(in the rows, 128 means zero)
Each row of numbers stands for one object and depends on some of the facts below. Use the named rows to name the rest.

Some facts about the objects:
babis laklen <- befugre
babis zumo <- befugre droreze
babis plana <- biri
babis foska <- biri
babis mefibon <- biri brezus
babis keklor <- bratram troklu
babis malum <- bratram fofe
babis bregil <- bratram bruduka flogrol
babis klotre <- bratram ketre
babis vesten <- bratram fiton plibrum
babis brevan <- bratram plepan
babis stiru <- bratram flotrak
babis biklemem <- bregral
babis skizutra <- bregral
babis vodes <- bregrus fodroflek
babis vikun <- bregrus
babis rabren <- bregrus mapa
babis stosur <- brezus
babis votris <- brezus bribrim plepan siska trafle
babis zumenel <- brezus ketre
babis noskuflo <- brezus troklu
babis zikom <- brezus britim fofe
babis tigran <- bribre
babis brisok <- bribrim
babis dipir <- britim duzil
babis zegar <- britim flogrol
babis duzos <- bruduka
babis vumos <- droreze drudror tamun
babis ferubin <- droreze
babis gomeston <- droreze
babis gasti <- drudror
babis nifur <- drudror gatrobo
babis drubru <- drudror
babis bidren <- duzil
babis ruruplos <- fiton
babis zeplik <- fiton
babis flizak <- fiton plidon
babis truso <- fiton
babis zotrok <- fleple
babis lutru <- flogrol
babis mopli <- flogrol fodroflek
babis kize <- flogrol nobi
babis pegal <- flotrak fudre
babis niklo <- flotrak tamun trikli
babis klobas <- fodroflek
babis metru <- fodroflek gatrobo
babis dumok <- fodroflek
babis bavir <- fofe fudre
babis runogon <- fofe
babis panos <- fofe
babis troreplon <- fudre
babis sisi <- gatrobo mapa
babis stobraral <- griplel
babis nevu <- ketre
babis lugril <- mapa plidon
babis viflir <- mapa siska
babis peta <- mapa
babis zanam <- nidin
babis parul <- nidin nobi
babis vumul <- nidin
babis sasken <- nobi
babis grugis <- plepan
babis gruvastil <- plepan
babis ziri <- plibrum
babis navul <- plidon
babis muflem <- plidon
babis plotok <- plidon
babis nali <- stufanin
babis gugrer <- stufanin
babis gogri <- trafle
babis saflol <- trafle
babis fufar <- troklu
babis flanok <- troklu
babis kluplir <- troklu
babis breplel <- troklu
babis neto <- troklu
kadum h <- bavir biklemem droreze nudrak rusta trikli votris
kadum a <- befugre bribre bribrim flogrol fudre geba gruvastil kize laklen lugril muflem stosur tragren tratru troklu zeplik
kadum i <- biri bregil grego nibrumu plana sasken stiru trusopar vesten viflir
kadum k <- bratram brevan drival gasti gomeston klukes klurem mesubra motol trudrigrik truste vikun
kadum c <- brisok drudror duzos fakik stunidror zotrok
kadum b <- britim fikul flirum fofe grugis ketre kluplir nali peta plibrum saflol tamun taples vumul zikom
kadum d <- drubru fiton fodroflek klobas lopliflen nidin redum vodes zaras
kadum j <- duzil fliflas gatrobo pegal truso zurim
kadum e <- flitan klotre navul nukul plidon ruruplos sebram
kadum g <- flizak flotrak mapa mavo metru neto pliklim tigran trukun vumos
kadum f <- lutru mefibon siska zegar ziri
gones (each to the one after it):
bidren gones laklen
bruduka gones flotrak gones drudror
drusun gones sisi gones rusta gones dumok gones vumos
fakik gones nidin gones ruruplos gones drival gones fikul gones viflir gones tratru gones skizutra gones zegar gones nobi
fodroflek gones breplel
gestus gones lutru
griplel gones biklemem gones neto gones klukes gones fiton gones fudre
grugis gones gomeston gones stosur
ketre gones sasken gones fleple gones brezus
kize gones trusopar gones gogri gones kluplir
klurem gones bribre gones nibrumu
lugril gones zotrok
malum gones runogon gones gatrobo gones medol gones dipir gones bregral gones vesten gones peta
mavo gones siska gones saflol gones bregil gones bribrim gones gasti
mesubra gones fliflas gones pustufle gones plibrum gones geba gones dreflil gones navul gones mapa
motol gones mamar gones plidon gones klobas
noskuflo gones vumul gones gruvastil gones brevan
nudrak gones fofe gones supluk gones zaras
nukul gones bavir gones trukun gones flogrol gones nali
plepan gones biri gones flitan gones tragren
rabren gones redum
stiru gones pegal gones duzos gones flirum gones bregrus gones trikli gones tromol gones troreplon gones pliklim gones muflem
tamun gones stunidror gones plana gones stuklam gones troklu gones stufanin gones nevu gones truste
tigran gones mefibon
trudrigrik gones brisok
truso gones pluskel gones nifur
vikun gones befugre gones gugrer gones taples gones flizak
vodes gones zeplik gones sebram
zagrubrin gones plotok gones skibugel
ziri gones metru
zumo gones zanam gones britim gones duzil gones lopliflen
zurim gones stobraral gones klotre gones bratram gones grego gones votris
[bavir flogrol nali nukul trukun] grigrar gruli
[befugre flizak gugrer taples vikun] grigrar futrefon
[bidren laklen] grigrar pluskel
[biklemem fiton fudre griplel klukes neto] grigrar parul
[biri flitan plepan tragren] grigrar dumok
[bratram grego klotre stobraral votris zurim] grigrar plotok
[bregil bribrim gasti mavo saflol siska] grigrar malum
[bregral dipir gatrobo malum medol peta runogon vesten] grigrar flifemel
[bregrus duzos flirum muflem pegal pliklim stiru trikli tromol troreplon] grigrar panos
[breplel fodroflek] grigrar niklo
[brevan gruvastil noskuflo vumul] grigrar bregrus
[brezus fleple ketre sasken] grigrar fufar
[bribre klurem nibrumu] grigrar druskila
[brisok trudrigrik] grigrar bregral
[britim duzil lopliflen zanam zumo] grigrar dipir
[bruduka drudror flotrak] grigrar drogi
[dreflil fliflas geba mapa mesubra navul plibrum pustufle] grigrar kases
[drival fakik fikul nidin nobi ruruplos skizutra tratru viflir zegar] grigrar skibugel
[droreze] grigrar medol
[drubru] grigrar gugrer
[drusun dumok rusta sisi vumos] grigrar dragribam
[fofe nudrak supluk zaras] grigrar drusun
[gestus lutru] grigrar fure
[gogri kize kluplir trusopar] grigrar tromol
[gomeston grugis stosur] grigrar mopli
[gruli] grigrar keklor
[kases] grigrar flanok
[kaskozil] grigrar foska
[klobas mamar motol plidon] grigrar gestus
[lugril zotrok] grigrar rabren
[mefibon tigran] grigrar brezus
[metru ziri] grigrar sisi
[nevu plana stufanin stuklam stunidror tamun troklu truste] grigrar zagrubrin
[nifur pluskel truso] grigrar trafle
[plotok skibugel zagrubrin] grigrar zumenel
[rabren redum] grigrar ferubin
[sebram vodes zeplik] grigrar troreplon
[zikom] grigrar bruduka

Named rows:
[128 126 126 140 152 101 139 129 131 106 137 134 137  96 116 127 142 133
 190 155  97 130 116 139  86 138]: geba
[123 133 143 128 111 117 127 138 135 114 121 122 111 138 132 126 115 127
 152 123 133 108 111 128 105 127]: plibrum
[ 86 121 142 123 108 132 123 124 105 130 147 142 137 118 129 137  85 128
 113 138 101 138 107 128 115 119]: peta
[128 133 148 129 103 109 125 141 158 112 112 118 106 144 129 134 137 129
 167 103 143 118 120 129 119 134]: ketre
[124 140 135 125  97 121 143 141 113 122 134 114 117 156 138 128 112 126
 128 112 132 109 103 137 106 129]: fiton
[153 157 165 110  96 174 116 139 127 117 121 125 110 158 135 130  67 134
  50 105 156  83 109 118 132 124]: plidon
[159 153 135 104 130 172 110 131 139 128 118 127 119 121 126 120 105 132
  61 113 154 102 121 111 158 117]: flitan
[126 141 140 120 126 120  98 125 103 128  92 136 104 144 129 119 112 104
  42 105 194 123 130 101 183 111]: klotre
[144 144 133 131 112 143 140 130 131 141 113 113 125 164 133 131 121 121
  89 104 162 103 123 128 138 145]: flotrak
[116 143 117 126 143 165 133 108  94 150 141 130 149 138 126 129 104 113
  57 133 130 140 126 126 151 119]: vumos
[132 139 110 134 138 165 140 110 115 161 120 118 147 156 127 130 127 112
  65 115 148 132 138 125 157 136]: sasken
[143 112 110 128 127 106 133 143 102 101 112 135 131 126 127 131 172 150
 157 129  90 134 140 139 148 121]: zurim
[143 124 129 115 122 110 131 128  76 150 139 122 138 121 136 106 155 147
  97 126 132 115 109 125 148 120]: truste
[ 93 122 129 133 130 108 116 120 160 138 113 121 118 135 121 130 139 116
 163 112 148 153 136 122 144 123]: noskuflo
[155 125 123 124 140 144 127 134 144 126 130 128 128 121 131 133 134 145
 142 126 145 138 134 133 134 129]: gestus
[132 121 122 124 134 148 126 131 119 129 139 137 137 117 130 131 114 137
 122 141 108 138 135 132 132 122]: ferubin
[116 121 130 132 128 142 125 127 111 132 148 139 127 139 134 133  91 123
 116 147 115 143 132 131 115 119]: dumok
[113 120 142 132 125  71 120 120  87 145 131 123 124 128 129 114 142 126
 147 124 158 133 120 116 143 124]: nevu
[136 114 122 137 123 123 120 137  86 119 127 150 128 141 136 137 116 133
  94 131 121 139 153 130 148 125]: plotok
[137 132 141 131 109 138 138 142 111 117 151 133 124 148 141 136  83 134
 118 130 136 121 111 140  94 132]: bregrus

Which object is each row?
No name comes twice in this set of rows, the named rows included.
[135 133 143 134 116  91 133 143 148 124 116 112  96 149 141 130 125 116
 146 109 190 111 109 131  97 139] -> brezus
[121 118 123 142 145 122 132 125 130 112 135 142 149 101 111 136 137 141
 200 156  69 139 147 134 101 138] -> laklen
[ 83 111 113 132 118 107 125 128 143 134 128 129 123 119 125 128 139 122
 185 131  92 148 144 131 127 121] -> pegal
[113 125 120 121 117 157 128 127 108 133 141 134 142 142 130 131 110 131
 109 138  82 135 134 130 138 115] -> drubru
[136 126 141 131 112 114 131 139 146 126 126 120 109 147 139 129 120 129
 142 116 166 116 115 133 109 138] -> trafle
[112 118 136 131  90 139 140 147 117 112 141 129 130 156 135 141 105 140
 161 143  58 112 128 147  85 126] -> gatrobo
[148 120 134 139 134  77 138 126 113  96 143 143 146  91 122 127 175 125
 158 155  96 136 119 132  94 143] -> tratru
[104 115 132 133 124 132 121 125 126 140 144 140 129 137 133 133  99 119
 126 140 130 152 142 128 131 119] -> mopli
[147 139 115 120 143 168 135 116 126 142 123 120 142 136 123 128 142 133
  89 117 144 132 134 124 161 129] -> tigran
[102 126 124 127 111 148 128 126 104 135 143 131 136 152 132 127 100 119
 108 139  93 132 127 131 134 112] -> klobas
[151 149 125 133 126 144 151 121 137 152 104 105 128 169 134 128 135 115
  81  95 187 109 121 131 138 152] -> biri
[111 132 122 138 134 155 131 102 128 168 113 116 135 170 127 133 132 101
  70 110 174 154 136 122 165 133] -> stiru
[101 142 123 131 131 148 133 109  97 150 137 127 140 153 127 129  96 106
  69 123 148 139 122 123 149 121] -> flizak
[115 134 121 130 139 129 125 111 136 157 108 117 124 152 126 121 136 102
  81 113 179 128 129 118 150 127] -> neto

Now the same objects, written a new way:
Known rows:
[152 176 152 129 120 124 129 151 107 138 103 119  88 167 116 119 157 118
 109  96 113 135 124 106 115 134 130 121 145 137 104 114 114 115 109 152]: gestus
[124 107 146 152 129 115 116 141  98 133  96 200  96 164 148 117 143 128
 140  73  90  93 116 147 177 141 204 110 132 119 138 189 136  89 162 124]: metru
[132 183 128 112 118 129 119 136 134 158  92 117 112 151 111 122 153 115
 119 121 105 127 115 137  71 100 130 127 135 118 135  92 131 115 118 148]: dreflil
[141 137 136 148 102 114 158 190 107 177 128 103  94 163 110 121 129 119
  91 148  99 170 120  95 122 109 143 157 119 108  94  92  83 130 142 130]: plepan
[142 135 113 132 140 126 151 148 121 131 112 134 119 143 107 112 155 125
 124 127  95 139 124 117 114 117 144 114 147 149 128 113  57 113 114 138]: gruvastil
[142 139 153 149 122 115 137 155 110 122 114 157 105 160 153 113 152 121
 132  73  97 117 112 109 140 142 176 124 140 116 141 142 113 108 152 148]: vikun
[146 177 144 127 114 126 139 153 127 145 101 126  96 160 115 115 155 114
 114 104 100 134 118 114  94 116 133 133 142 117 114 105 126 118 112 156]: pustufle
[152 153 143 139 140 127 159 161 110 136 110 125  97 165 110 114 144  94
 123 110  97 141 123 103 108 129 131 121 168 135 121 127  99 114 112 155]: bidren
[139 178 143 134 111 132 118 140 111 133  94 122 102 154 115 116 158 114
 109 108 114 139 114 118  93 131 128 123 138 133 121  91 132 124 107 150]: drogi
[199 135 146 142 173  77  91 147 146  93  45 139 168 158  86  68 101  38
  40  79 127 174 138  84 116  88 132 132 111 218  33 101 163 121 121 157]: stunidror
[130 162 137 149 145 122 113 148 105 100 108 141 120 140 106 121 143 106
 135  87 106 141 117 122 138 139 121 123 141 139 158 117  85 109 133 140]: mopli
[137 173 139 136 137 113 113 142 105 112 101 130 117 132 119 127 141 124
 132  73 101 122 116 129 133 128 131 129 125 129 154 118 101  99 145 145]: dumok
[185 168 150 135 172 124 123 137 143 105   6 134 144 145 108  84 104  72
  80  74 106 195 140 135 117  91 144 108 131 156  39 134 125  80 103 168]: zotrok
[150 123 114 127 116 123 144 155 130 150  70 120 131 164 134 108 120 137
  69 151  91 186 150 123 131  82 174 139 104 147  28 124  91 125 102 122]: biri
[123 188 133 114 122 132 101 131 123 146  92 110 117 138 105 126 151 125
 118 113 116 125 108 149  78 105 128 120 131 116 151  86 126 121 113 137]: tromol
[110 123  85 117 138 155 188 119 152  96 161 106 154 170 138 134 174 132
 165 131  97 117 132  64 140 126 187  95 188 157 137  94  70 143  51  89]: mefibon
[133 162 154 143 135 142 153 138 134 143  95 103  91 158 128 129 131  88
 144  85 113 129 103 109 132 128 158 111 179  90 138 101 154 104 112 129]: vumul
[146 149 150 133 108 132 143 147 113 160 108 134  87 183 132 115 159 114
 119 111 105 121 128 108 118 129 166 108 145 118 111 128 140 117 114 139]: motol
[126 118 155 162  90 100 136  80 121  88 129 129 167 206 160 106 105  60
 135 127 142 110 109  63 128 113 167  99 126 142  73 155 184 136  94 108]: zurim
[122 101 134 139 106  94 102 164  87 176 109 174  76 208 115 153  97 113
  98 183  83 127 129 149 174 105 168 136 121 111  81 146 143 119 130 103]: flotrak

Rows to name:
No name comes twice in this set of rows, the named rows included.
[136 137 153 157 149  63  83 163  94 121 148 127 123 207  96 150 101  28
  97 112  95 115 133  66 178 122 108 147 137 155 117  78 215 154 130 111] -> tamun
[138 172 128 141 155 124  88 137  98  91 105 145 105 156  79 144 129  88
 142 121  91 139 128 134 140 136  89 111 167 154 149 126  98 104 104 138] -> niklo
[158 133 114 133 153 128 133 132 130 103  63 157 145 159 134  99 131 122
 103  99  95 163 146 121 141 110 173 107 135 175  64 154  94 103 101 140] -> sasken
[100 169 138 135 148 118 136 138 143 131  99 116 134 113 135 132 126 113
 145  69 106 122  85 156 118 111 186 121 141  68 204  91 142 106 162 109] -> peta
[121 160  98 110 111 101 101 157 116 149 126 117 129 159  99 146 132 129
 106 182  83 144 137 139  99  83 120 140 115 149 114  90 103 130 108 123] -> fudre
[138 124 123 136  90  96 112 175  96 135 119 151 118 173 172 132 152 164
  84 109  72 140 150 108 159 123 179 163  72 137  85 143 105 143 149 127] -> fodroflek
[144 148 139 143 121 108 133 175  91 157 122 107  94 163 108 131 129 117
 105 141 103 160 125  99 140 124 120 141 118 122  97 107  96 121 125 133] -> bruduka
[107 125  95 139 111 100 153  66 141  43 185 119 209 146 121 101 146  83
 163 134 144  93  96  67  63 100 117 105 149 177 170 126  64 144  87 127] -> votris
[142 165 142 129 136 140 126 133 117 115  92 135 110 147 102 115 150 108
 124  96 121 127 116 122 108 133 122 111 154 133 141 111 108 114 111 152] -> parul
[164 138 138 124 140  73  87 138 123 132 133 139 134 177  83  98 154  65
  80 109 127  93 114  77  80 110 118 136 129 192 124  75 172 148 127 152] -> stuklam
[130 120  85 114 174 124 128 116 151 109  57 151 163 118 100 110 128 128
 112 126  97 161 113 171 131  85 180 106 141 170 107 129  59  81 110 114] -> vesten

